Here is a tiny trained network, its code and every weight. The questions are about switching its units off for an input and a target symbol, where a switched-off unit gives its printed mean instead of its output.

import numpy as np


def w(rows, s, z=0):
    codes = np.array(rows[::2]) - 128.0
    scale = np.full(codes.shape[1], s)
    scale[-1] = z or s
    return codes * scale


def norm(h):
    return h / np.sqrt((h * h).mean(-1, keepdims=True) + 1e-5)


def f(y):
    return np.maximum(y, 0)


def softmax(a):
    e = np.exp(a - a.max(-1, keepdims=True))
    return e / e.sum(-1, keepdims=True)


def log_softmax(a):
    a = a - a.max(-1, keepdims=True)
    return a - np.log(np.exp(a).sum(-1, keepdims=True))


def net(x, mask):
    ids = ['αβδεζημπφψω'.index(c) for c in x.split()]
    T = len(ids)
    res = E[ids] + P[:T]
    q, k, v = (norm(res) @ M[0].T for M in (Q, K, V))
    z = softmax(np.where(np.tri(T) > 0, q @ k.T / 3**0.5, -1e9)) @ v
    res = res + np.where(mask[0], z, O[0][:, -1]) @ O[0][:, :-1]
    y = f(norm(res) @ A[0][:, :-1].T + A[0][:, -1])
    res = res + np.where(mask[1:25], y, B[0][:, -1]) @ B[0][:, :-1]
    return log_softmax(norm(res)[-1] @ U[:, :-1].T + U[:, -1])


Q, K, V, O, A, B = {}, {}, {}, {}, {}, {}
E = w([
[92,224,245,146,205],'α',
[102,143,70,155,118],'β',
[81,151,96,149,152],'δ',
[113,146,81,162,102],'ε',
[103,146,84,152,109],'ζ',
[131,155,107,167,88],'η',
[128,145,113,131,84],'μ',
[136,158,127,77,72],'π',
[167,128,148,118,60],'φ',
[162,144,150,97,61],'ψ',
[161,83,142,140,107],'ω',
],0.013)
P = w([
[75,2,91,94,81],'0',
[82,107,88,176,85],'1',
[103,141,90,197,100],'2',
[123,150,96,194,116],'3',
[143,157,103,190,129],'4',
[163,165,109,187,142],'5',
[180,165,117,176,168],'6',
[203,173,121,168,187],'7',
[234,180,128,162,210],'8',
],0.0081)
Q[0] = w([
[210,185,96,98,121],'H0',
[233,133,54,144,187],'H0',
[135,254,124,183,118],'H0',
],0.0064)
K[0] = w([
[156,83,235,166,134],'H0',
[158,189,226,104,214],'H0',
[253,192,202,128,131],'H0',
],0.0055)
V[0] = w([
[49,162,254,126,137],'H0',
[137,57,142,233,165],'H0',
[236,99,168,151,104],'H0',
],0.0092)
O[0] = w([
[143,155,248,101,138,88],'H0',
[133,51,173,215,140,178],'H0',
[76,134,148,185,37,1],'H0',
],0.013,0.002)
A[0] = w([
[132,81,194,24,127,93],'N0',
[169,86,172,121,149,149],'N1',
[250,132,152,121,63,126],'N2',
[160,147,133,43,36,63],'N3',
[131,146,100,179,171,148],'N4',
[159,61,116,145,54,61],'N5',
[100,102,19,141,94,141],'N6',
[186,97,44,88,137,76],'N7',
[145,59,54,116,69,60],'N8',
[165,145,114,81,160,84],'N9',
[109,167,163,143,169,102],'N10',
[125,105,113,114,187,53],'N11',
[119,34,42,78,107,46],'N12',
[127,114,151,171,116,74],'N13',
[146,95,52,108,67,59],'N14',
[161,111,152,180,166,3],'N15',
[108,192,178,94,105,133],'N16',
[134,124,68,109,125,81],'N17',
[31,188,119,158,157,82],'N18',
[164,58,95,152,132,165],'N19',
[115,209,101,135,116,72],'N20',
[171,175,140,127,155,65],'N21',
[127,133,186,59,153,119],'N22',
[47,156,110,159,111,183],'N23',
],0.013,0.006)
B[0] = w([
[120,40,89,128,101,143],'N0',
[126,139,117,176,140,157],'N1',
[74,113,104,114,100,174],'N2',
[131,159,187,142,159,158],'N3',
[120,170,136,106,121,204],'N4',
[141,157,176,115,165,155],'N5',
[169,145,85,151,170,251],'N6',
[129,107,153,178,74,181],'N7',
[97,81,5,109,93,185],'N8',
[150,128,139,108,178,144],'N9',
[109,123,84,144,96,171],'N10',
[116,182,162,124,130,144],'N11',
[44,102,125,111,61,180],'N12',
[133,105,151,131,161,138],'N13',
[165,79,69,196,124,181],'N14',
[96,125,156,163,143,141],'N15',
[187,150,108,113,117,179],'N16',
[152,96,146,151,125,166],'N17',
[100,74,139,115,81,162],'N18',
[174,130,146,92,95,190],'N19',
[117,114,157,83,131,161],'N20',
[115,150,83,117,142,161],'N21',
[141,111,73,137,135,164],'N22',
[147,137,184,125,127,187],'N23',
],0.015,0.011)
U = w([
[139,78,162,82,172,203],'α',
[125,122,136,108,139,45],'β',
[100,126,113,108,214,134],'δ',
[93,140,120,127,155,67],'ε',
[211,169,119,158,132,134],'ζ',
[52,164,115,175,124,1],'η',
[112,88,66,133,91,192],'μ',
[127,147,85,6,158,94],'π',
[106,130,174,119,78,121],'φ',
[136,156,152,54,68,124],'ψ',
[123,96,205,169,120,149],'ω',
],0.015,0.0061)

Each question gives the input, a string of symbols that net reads in full, and the target symbol t.
The units are the heads (3 rows each of Q, K, V and O) and the neurons (one row each of A and B). Each row of codes is followed by its name. A weight is (code - 128) times the scale printed after its matrix; where a second scale follows, it is the last column's (O, A, B and U).
mask holds one flag per unit, heads first, then neurons. A switched-off unit (its flag False) gives its mean, the last column of its rows in O or B, instead of its output. The means were averaged over made-up inputs and are rounded, as every weight is.
A unit's drop is (log p(t) with every unit on - log p(t) with that unit switched off) / (log p(t) with every unit on - log p(t) with every unit switched off).
The circuit of an input: a set's keep is (log p(t) with only the set's units on - log p(t) with every unit switched off) / (log p(t) with every unit on - log p(t) with every unit switched off). Starting from the 12 units with the biggest drops (on a tie, the unit counted first), units are removed one at a time, each time the one whose removal leaves the highest keep (on an exact tie, the one counted first), for as long as the keep stays at least 0.8.
units of the circuit, in order: the units of the circuit, biggest drop first
k most important neurons: the k neurons with the biggest drops, biggest first
drop when u is switched off: that unit's drop, to one decimal
input δ μ ψ α δ, target ψ: most important neuron : (N6)
input ζ ε α δ φ ζ, target φ: units of the circuit, in order : (H0, N6, N8)
input δ η η μ δ, target ζ: units of the circuit, in order : (N8, N23)
input ζ π η ω α, target ω: 3 most important neurons : (N8, N6, N18)
input π ω μ δ δ η α, target η: units of the circuit, in order : (N6, N19)
input δ ω μ ψ ζ α π ψ μ, target ψ: 2 most important neurons : (N6, N2)
input α η δ δ δ ω δ φ, target ω: units of the circuit, in order : (H0, N8, N6)
input α ψ φ, target ψ: units of the circuit, in order : (H0, N14)
input η δ ω η, target ζ: units of the circuit, in order : (N12, N23)
input δ δ β δ α δ δ, target δ: units of the circuit, in order : (H0, N19, N14)
input η δ ε π ψ α δ ω ε, target ω: 4 most important neurons : (N8, N6, N13, N12)
input δ δ α, target δ: units of the circuit, in order : (H0, N19)
input α π ω ζ δ ζ η π, target π: 2 most important neurons : (N2, N14)
input π ε ω φ η α, target φ: units of the circuit, in order : (N6)
input δ π η π ψ δ δ, target ζ: 4 most important neurons : (N6, N12, N8, N23)
input η ψ δ α, target ψ: 2 most important neurons : (N6, N14)
input η ζ η ω α ε, target ω: 3 most important neurons : (N8, N6, N13)
input δ ζ ω α ψ ε δ δ ψ, target ψ: 2 most important neurons : (N2, N6)
input α η δ, target η: 2 most important neurons : (N6, N10)
input π δ η α ψ η, target ψ: most important neuron : (N6)
input δ η π ε δ μ ε ψ α, target ψ: drop when N14 is switched off : 0.2
